B:
1: [ -65 -102 -125 -213 -102  -51 -222 -441    6   34 -264   30  -53  -20
 -127 -183 -127 -120   21  140  -47   12 -164 -100 -242   64 -132  123
  -94  -39   56]
2: [  80  -39   90  -92  -88   52  -88 -229  157 -185  143   21  168  591
 -142 -221 -187   83  -47  111   41  -77 -245  -34   90  -48 -224 -133
  -46  143    9]
3: [ -91 -134 -223 -114  -98  -63 -214 -354   13   76  -20 -179   43  409
 -292 -183 -145  -57  -77  305   29   59 -226  -47  -86  104 -325  115
 -172   83   94]
4: [ 365  127  -12    0   78  168   74  164  -66   68   65 -253 -115 -123
  213    7  130  294   12 -114   -3  -13  -42  -28 -120  -81  277 -257
  222 -103  -33]
5: [ 378  276  -16  -16  198   95   10  222  -40   97   18 -182  -42 -123
  325   53  208  352   45  -84  -75  -80  -29 -171  -86  -83  266 -250
  229 -127  -63]
6: [ -47  -16  -10   20  -16    0 -162  -57  -14  109  161 -174   76  441
 -236 -164   71  112 -113  108   28   89  -82  183   62   -7 -113  -33
 -195    1   65]
7: [ 362  157  107   39  116  190   96  205    0  -69  346 -279   50  458
  146  -69  104  417  -81  -51   89  -51 -168   19  154 -154  107 -397
  219  104  -41]
8: [  96  303  335   44  183  -39  -98  152  153  -13   38  182  151  -21
  205  -87  175  266  101 -264 -155  -81   93   27   51 -169  180 -142
  -72 -146  -21]
9: [ 313  141   69   -7  -25  163 -143    3   87 -111  -40   46   80  147
  113 -195   33  149   -1  -89  -41  -33   77 -112   37  -22  116 -228
  109  -78 -127]
10: [ 477  231  250   51  133  209  149  377   12 -114  126  -12   66  -52
  317  166  189  433   75 -271 -102 -252 -102  -26   73 -186  307 -469
  218  -93 -179]
11: [ -50  315  498   63  297 -149  -19  279  101   32   77  264  205 -118
  185  150  301  362  157 -350 -247 -231  -58  175   96 -267  156 -150
 -237 -153  -13]
12: [ 459  140  146   70  -27  199   61  271  182 -191  241    4  242  419
   68   24  -47  297   11  -38  -66 -226 -100  -80  165  -66   42 -384
  103  -37 -154]
13: [   8  195  433   21  198  -61   -7  141   73  -86   29  232  170  -38
  146  108  194  308  130 -301 -179 -247 -148  115  110 -236   68 -212
 -155  -39  -61]
14: [-266 -172 -285   31 -140 -129 -452 -349  -63  194 -299  -93   50   90
 -422 -186   14 -210  -53  207  -88  149   66   44  -80  235 -356  269
 -445  -57   15]
15: [  15  -44  -13   38   16   -6 -143 -118    9 -114   83 -128  194  552
 -168  -45  -19  161  -51  113    5 -124 -280  -46  220   -3 -383 -156
 -155  250  -79]
16: [ -66  189   82  118  203 -157 -108  117   20  222  -99  -77    6 -383
  105   41  204  191  137 -214 -186   23  118   53 -128  -53   83   73
 -208 -171   69]
17: [ 309   32   42   13  -88  137   80  228   86   69  146  -68   53   28
  -53   78  -11  166   17  -12  -99  -99  -47  114 -132  -21  203 -174
  -12 -267   -7]
18: [ -73 -223  -31   77 -240   22 -244  -36   31  -23   36   69  303  569
 -561   44  -36  -68  -99  218 -112 -149 -164  222  179  137 -382  -45
 -488  -46 -115]
19: [ 559  272  202   74  123  268   76  300   48 -208  111  -45   82   96
  379    0  146  431   44 -262  -35 -186  -10 -156  156 -155  260 -517
  329    6 -225]
20: [  -9  192  203    1  193  -95   14  192   31  184  198  -59   66   68
   34   61  200  297   32  -84 -110  -56 -116  188  -43 -165  133  -66
 -148 -151  112]
21: [ 228  198  105   57  113   63  -18  312   28   85  248  -99  154  329
   21   60  196  327  -43    2  -79 -108  -75   85  106  -87  110 -239
  -44 -123  -43]
22: [ -50 -185  -86   13 -227  -23 -112 -126  126  104   31  -56   94  164
 -396  -76 -190 -110   -7  148  -81   32  -55  175 -158  115 -163  134
 -325 -171  103]
23: [ 165  -89  -17   32 -141  160 -187   99  -94  -45   46    5  208  515
 -313   80  140  109 -136  149  -66 -186 -180  140  212   59 -146 -272
 -211  -44 -215]
24: [ 247  -49 -345  124 -135  165 -237  -10  -63  127  -60 -361  -27  163
 -161 -196   34   26 -106  129   31  183  181  -53  -31  204  -49  -66
  -15  -78  -78]
25: [-106   88 -149  -64  133 -142 -238 -326  -13  144 -194 -194  -89  -95
   70 -243   24   53   43   24  -16  152   -8 -170 -166   26 -127  153
  -47   64  115]
26: [  16   90  322  -22  118  -59   56   93    6   30 -192  213  -13 -601
  162  224  155  183  219 -359 -246 -224 -100  130 -190 -174  226  -88
 -141 -221  -26]
27: [-218  -32  -92 -210  -31 -143 -332 -394  -57  205 -329   92  -82 -173
 -157 -178   58 -138   11  106 -107   85  -45   28 -286   58  -25  238
 -240 -191   97]
28: [ 138  134  201  -67   80   37   14   65   -2   85  -83   64  -92 -383
  174   13  147  182  102 -245 -126  -50   -2  103 -216 -142  340 -108
   22 -248   24]
29: [ 295   31 -112   48  -65  218 -224   97 -106  -29   55 -148  123  518
 -127  -85  179  173 -165  130   18  -42  -35   -5  213   68  -48 -311
   -2   -1 -213]
30: [ 395  202  -63  -61   78  209 -118  139 -116   50   58 -172  -18  260
  155  -91  248  288 -112   47   20  -22  -34  -86   46  -39  226 -329
  222  -90 -136]
31: [  66  171  171 -178   72  -64  -65   41   60  142 -103  230   30 -238
   80   76  120  114  100  -51 -215 -154  -92   49 -248 -103  259  -11
  -98 -350   45]
32: [-236  -19  101  -21  -43 -205 -233 -284  175   70 -327  234   64 -396
 -117 -114 -104 -142  192 -137 -228    4   89   23 -249   37 -107  273
 -369 -191   93]
33: [-168   13   41 -104   10 -167 -163  -83   89  146  138   49  205  468
 -302  -13    2   56  -45  245 -110  -92 -257  134  -16  -14 -210   92
 -354  -96  120]
34: [ 283  137  -39 -189    7   84  -88  -19  -12   88 -195   70  -66 -245
  158    7   82   98   57   14 -133 -107  -54 -138 -267  -10  275 -105
  126 -281  -54]
35: [-187 -120 -275   -9  -87  -82 -318 -338  -84  270 -233 -246 -140 -136
 -246 -267   19 -139  -41  101  -10  287  121   77 -243  158 -109  261
 -242 -107  131]
36: [  85  -81   29  -20 -160   77 -115   60   -6  100  -32   71   77   43
 -262   55   63    5  -23   42 -134  -83  -42  220  -97   39   78  -66
 -242 -285  -48]
37: [ 257   80  150  -28  -62   84   14   73  249 -159  288   58  276  618
  -85  -75 -163  194  -16  105  -43 -183 -203  -33  115  -67  -99 -222
  -22   -5  -23]
38: [ 205  145  274   34   90  156  -96  223 -113  -57    7  111   96   93
   81   77  350  306  -26 -220  -99 -180  -60  164  181 -151  203 -381
  -39  -98 -213]
39: [  60 -183    6  -54 -131   78   26 -256   37 -101   23 -145  -35  126
 -134 -118 -200   38   11   -4   48  -10 -232   56 -104  -28 -137  -76
  -23  108   53]
40: [ 134  174  217  -12  121   63  -33  127  -31   70   39   -1  -27 -106
  147  -43  229  260   25 -217  -73  -20    7  142  -48 -159  281 -187
   14 -160   -9]
41: [-302 -129 -173    4 -104 -194 -362 -409   56  167 -329  -19    7 -167
 -292 -222  -98 -221   65   69 -116  157  100   12 -214  168 -279  350
 -407  -90  112]
42: [-122 -273 -257  -49 -242   19 -351 -509 -110   73 -532  -49 -173 -415
 -243 -232  -82 -287   33   -5  -53  172  112   -6 -291  205 -138  205
 -211  -87  -25]
43: [ 119  -93 -371  127 -183  102 -311  -82  -15  161    3 -354   44  385
 -329 -271  -22  -51 -155  243   43  235  177    6    4  244 -185   37
 -157  -67  -17]
44: [   7 -136    1   49 -185   29 -123  -10   96   13  120  -13  206  422
 -388  -26  -90    0  -55  139  -76  -68 -115  185   48   70 -210  -31
 -321  -87   -7]
45: [ -60   86  309 -127   44  -98  -53  -60  170  -52   84  266  200  232
  -70   -4  -21  129   66  -27 -145 -202 -245  105  -14 -154  -37  -51
 -215  -91   54]
46: [-176  -49 -157  -42   50  -79 -265 -419 -129  149 -287 -240 -210 -250
  -12 -290   63  -23   11  -61   36  248   40  -25 -199   37  -89  160
  -80   71  101]
47: [ 338  230  134   76   39   79  -24  303  149   46  -43  105  104 -270
  175   73   99  202  132 -198 -221 -130  169  -42 -108  -31  289 -163
   -2 -338  -91]
48: [-241 -212 -277 -224 -181  -92 -414 -665  -52   85 -346  -32  -69  150
 -330 -348 -144 -272  -67  284   19  159 -119  -70 -218  169 -311  266
 -226   26   87]
49: [ 237 -299 -377   13 -370  264 -275 -285 -121  -20 -319 -201 -100   -7
 -301 -199 -111 -198  -98  136   35  119   94  -42 -137  274 -102  -61
  -29  -74 -168]
50: [-116  167  -63   35  180 -134 -340 -109 -116  238 -368  -44  -82 -445
  106 -105  301   67   80 -157 -155  115  199  -50 -139   34   63  120
 -176 -147  -13]
51: [ 446   49 -139  -69  -52  241  -19  102  -19  -63  240 -239  102  657
  -33  -47    8  256 -151  247   72 -116 -246 -118  115    9  -17 -366
  204   40 -123]
52: [ 168  319  404   10  210  -16   13  226  196 -105  248  173  249  320
  192  -19  122  382   66 -181 -117 -202 -112   23  168 -240  106 -268
  -17  -41  -27]
53: [-277 -219 -104   10 -141 -131 -328 -287  -62  110 -345   78   70 -126
 -393   16   13 -182   40   66 -173  -34  -60  127 -104  151 -307  196
 -494  -91  -31]
54: [ 141    4   16 -182 -130  138 -222   -6  -44   23  177   87  190  798
 -312  -96  122   89 -226  321   -4 -115 -242  161  130   -4  -15 -217
 -126 -135  -88]
55: [ -76 -121  -41   76  -53  -40 -101 -121   37   13   97 -190  114  342
 -264  -70  -79   70  -28   80   -5    1 -165   99   58   31 -312   -2
 -249  117   48]
56: [ -47  -34  190    0  -70  -16  -74   -2  118   -8  199   68  198  436
 -269  -61  -27   98  -37   37  -63  -80 -161  243   73  -68 -111  -66
 -284  -62   47]
57: [-249 -201 -264  -14 -169  -45 -405 -510  -51  142 -133 -256  -68  307
 -392 -470  -77 -193 -140  193  111  356   81  102  -83  168 -296  235
 -266   75  130]
58: [-282   37  -29 -129  120 -226 -286 -418  -17  116 -255   -4  -30  -72
  -36 -197   38  -13   58   29  -72   70 -116  -78 -147  -11 -204  206
 -211   61  118]
59: [-339 -280 -304    7 -183 -119 -510 -542 -137  111 -487  -66  -14  -42
 -435 -219  -13 -295  -32  150  -64  152   34   14  -86  255 -449  278
 -452   52  -38]
60: [-130  196  386   64  220 -190  -24  143  171   -3  189  161  280  215
    1   88  113  294  111 -159 -182 -209 -178  139  144 -200 -117  -72
 -312   -3   54]
61: [-175  -22  161    9    9 -127  -44  -11  108  117  218  -23  149  304
 -264  -23  -12  109   -3   43  -77  -24 -175  277  -16  -80 -128   58
 -350  -71  160]
62: [ 362  184 -144  -60   18  119  -95   87  102   36  267 -217  139  661
    4 -177  -14  232 -126  274   42   -4  -97 -171   56   23   -4 -204
  152  -35   -9]
63: [ 324   73   46   51  -63  253 -176   94   -3 -152  228 -100  195  788
 -106 -208  114  237 -190   81   79  -38  -53   34  328  -21  -50 -394
   52   87 -190]
64: [  18  111  -39   63   52  -40 -151  107   46  212  199 -190  107  346
 -156 -117  117  161  -75  109  -40   93   28  131   15   11  -19    6
 -191 -130   92]
65: [-183  104  131   18   58 -215 -215 -184  192   98 -250  181   68 -381
    9 -141  -37  -36  195 -186 -219   35  153  -16 -212   -5  -32  237
 -295 -189  109]
66: [-142 -121   45   26  -58  -75 -201  -87  -43   28 -157   99  153   59
 -285  112   74    2   29   15 -167 -161 -164  141   33   40 -242    1
 -400  -48  -82]
67: [-181   10   -5   19   77 -144 -252 -316    2   45 -312  -27  -35 -283
   15 -172   28   -1  117 -148  -93   76   39  -72 -111   15 -169  139
 -195   54   37]
68: [-305 -262 -182  -19 -161 -116 -397 -486  -86   44 -404    6   27  -23
 -389 -138  -50 -229    4  104  -84   48  -73   31  -74  177 -422  211
 -424   61  -31]
69: [ 190  173   12   87  145  -27  -38  220   22   90  -75  -61   89 -217
  139  182  149  243  125 -108 -197 -168  -23 -106  -50  -16   44 -121
  -67 -134  -81]
70: [  20  -94 -136 -202 -101  -29 -139 -365   57   -7 -107  -27   12  202
 -142 -144 -189  -54   -1  220  -18  -40 -258 -131 -183   53 -185   56
  -54   13   63]
71: [ 134  -36  157  -33  -30  146 -110   12 -155  -72 -172  113   10  -88
  -24   91  221  142   -1 -164 -101 -179 -137  137   38  -72  101 -277
  -76  -78 -200]
72: [-124  159  175 -137  185 -194  -87  -21   20  163  -82  153   58 -164
   50  112  163  159  112  -44 -208 -161 -201   54 -161 -128   59   51
 -212 -179   82]

[ -36 -140  -76  -18   49 -130  248  -25  148  254  113 -156   36  379
   97  -40   79  116  103  122   -5  362  -61   44   -4    5] -> 56
[ -62  -61  -34  188   77 -176  247   27  112   19  -18  154  -21    0
 -118 -135 -151   -8 -161  111  255   40   49  -17   49   71] -> 20
[  40   35  -60 -102  -67  -41  254  -50 -174  201  124  -87 -104  104
   86 -100  -43   85  -16   21  139  207    0  193  -69  108] -> 46
[-147  206    0   32   -3  -63 -227  307   12 -282 -182  376  132 -377
 -124  -63  -81 -162  173 -159  -84   62  -14 -120  191   69] -> 40
[ 101  149   88   58  -27  109  219  -79 -224   -6  -35  160  -72  -15
   42  -53  -79  120  -57   76   83   40   25  113    8  -80] -> 5
[  33 -142 -213  -27   33 -202  -15  -98 -102   30   30 -165 -211  182
  -57  -78   13  -60 -245   93  178   90  -24   78   86  145] -> 43
[  88  -43   61 -114 -114  -14   15   39  -86  -30   42 -124   73  -16
   28  -52    1  131  -66  -45 -119   42   42    4  -65  -49] -> 23
[ -36  -64 -108  -86   16 -253  155   -8  371  297  201   53  120  170
  -40  -19  -67   34  -86  126  143   76   43   30 -179 -139] -> 45
[ -15  208   19   70  -66  138 -176  102 -229 -264 -268  245  -44 -274
  -35  -63  -56  -54   25  -44  -23 -136   14   58  108  -77] -> 30
[ -19   25   -1   30  -48   26  170  -25  113  152  -16   40   60   93
   59  -59  -46  118   12  127   55  -31   44  126 -157 -216] -> 48
[ -71 -129 -126  139 -122  133   -1    4  -36  118 -293 -226 -107  221
  131  -72   89   90   16  185   85 -141  -11  215  -68 -188] -> 27
[  25  -39  -70  -76   64  -29  231 -212   18  156  157 -162  -50  319
   88  -91   31  124   17  139  -37  213  -12  174 -110  -91] -> 51
[ -76 -168 -142  -12  -24  -85  115   31   48  210  -17 -257  -33  326
  114  -61  111   69  110   91   13  272  -71   97   12   52] -> 22
[  29  128    5  -80    6  -89 -155   88  -35 -173  -13  215   62 -158
  -88   -5  -35  -54  -25  -64  -83   61   -3  -83  105  -22] -> 67
[ -93    5 -161 -137  124  -97  -56 -128  117  -37  116  -98    5  180
    2 -114   49  -43  121   42 -183  197  -33  117  -45  -65] -> 3
[  17  -36   94   35 -146  -16  275  152   17  196   -4    1  112   13
   72  -53  -62  178   10   21  101   94   46   23  -89  -24] -> 36
[ -43  174  104  -44 -231  143 -206  365 -188 -158 -258  144  150 -338
   61  -14    9   27  223 -194 -167   -1   -4  -32   74  -22] -> 26
[ 147  -35   -7  -21  -78  -13  239  -84 -163  239   49  -80 -108  247
  102   25   21  165 -131  134  157  154  -19  103   -7  -27] -> 63
[ 103 -128    3   73   72 -123  360 -147  -66  127  121  -77  -94  283
   14  -62  -27  146 -179  155  143  250   -8   21   57   73] -> 24
[ 166 -120  166  -90  -37 -155  443  -77  134  222  324  -84  170  166
   17  -50  -93  285 -186   67   14  190   93  -47 -193  -80] -> 66
[  69  -25   21   27  -77  -19  337  -97   39  248   85  -12   -6  120
   45  -78 -109  176 -165  157  209  -50   86  157 -212 -156] -> 72
[  24  183    3 -233  -73 -113 -202  164   -8  -89   83  207  141 -225
  -58   21  -36  -53   54 -158 -135  112    4  -70   21  -12] -> 13
[   9  -18  -11 -103  111 -267  203  -33  135   33  282   66   87   51
  -94  -97  -91   23  -70  -13   -2  299   22  -64   -2  109] -> 55
[   7  122 -134  -81  -16 -121 -231   65   10  -34  -60  221  -33  -63
  -75   48   -7 -125  -69   18   71   -6  -26   -4   92  -66] -> 52
[   5 -226 -229  -11  -15  -20 -164  -63  -64  116 -170 -364 -163  489
  137   49  266   34   20  180  -63  174 -135   90  135  -58] -> 47
[  -9   59   -3 -136  -13 -243   29  135  154   21  180  181  157 -153
 -110  -49 -119  -27  -54  -87   25  131   48  -91  -30   49] -> 44
[ -12 -109  -65  -44  -98 -125 -160  157   12  -69  -84  -92   43  -57
  -54  -47   12  -17 -100  -43  -14  -20   16  -60   39   31] -> 38
[-119  156  -88 -101  -56  219 -329   68  -85 -152 -239  -41   38   24
  139  -27  168  -20  375  -30 -355   51  -82  156   17 -220] -> 34
[ 108  -85   96  -11 -125  -66   64  103  -21    3   -9  -30   97  -43
  -21  -18  -42  141 -171   -1   13  -25   62  -79  -30  -54] -> 18
[  43   74  -93  -83  -95 -190 -203  139   32   -9  -31  229   10 -187
 -132   35  -85 -107 -221  -18  177 -124   37  -56   38  -32] -> 12
[ -69  234 -185 -257   -9 -155 -567  183   25 -219  -55  275   57 -244
 -118   62   46 -266  105 -156 -170   50  -65  -70  153  -22] -> 65
[ 125 -122   -9 -130 -108   66    7  -83 -207   35    7 -352  -53  238
  139  -28  134  180  -30   35 -171  125  -25  102  -35  -59] -> 59
[  74   22  164   11 -181  -68  261  205    6  136   42  142  162 -172
   -8  -36 -151  165 -109  -41  148   11   94  -59  -90  -12] -> 49
[-194  -63 -190   24   86  -94 -207  113   48 -155 -158  -80  -21   91
  -17 -107  108 -135  203  -16 -149  222 -101    1  192  106] -> 61
[   5  263   57  -68  -33    6   27   43  -27  -79   37  330   82 -266
  -59  -69 -154   -7   10  -54   10  -42   69   61  -79 -117] -> 33
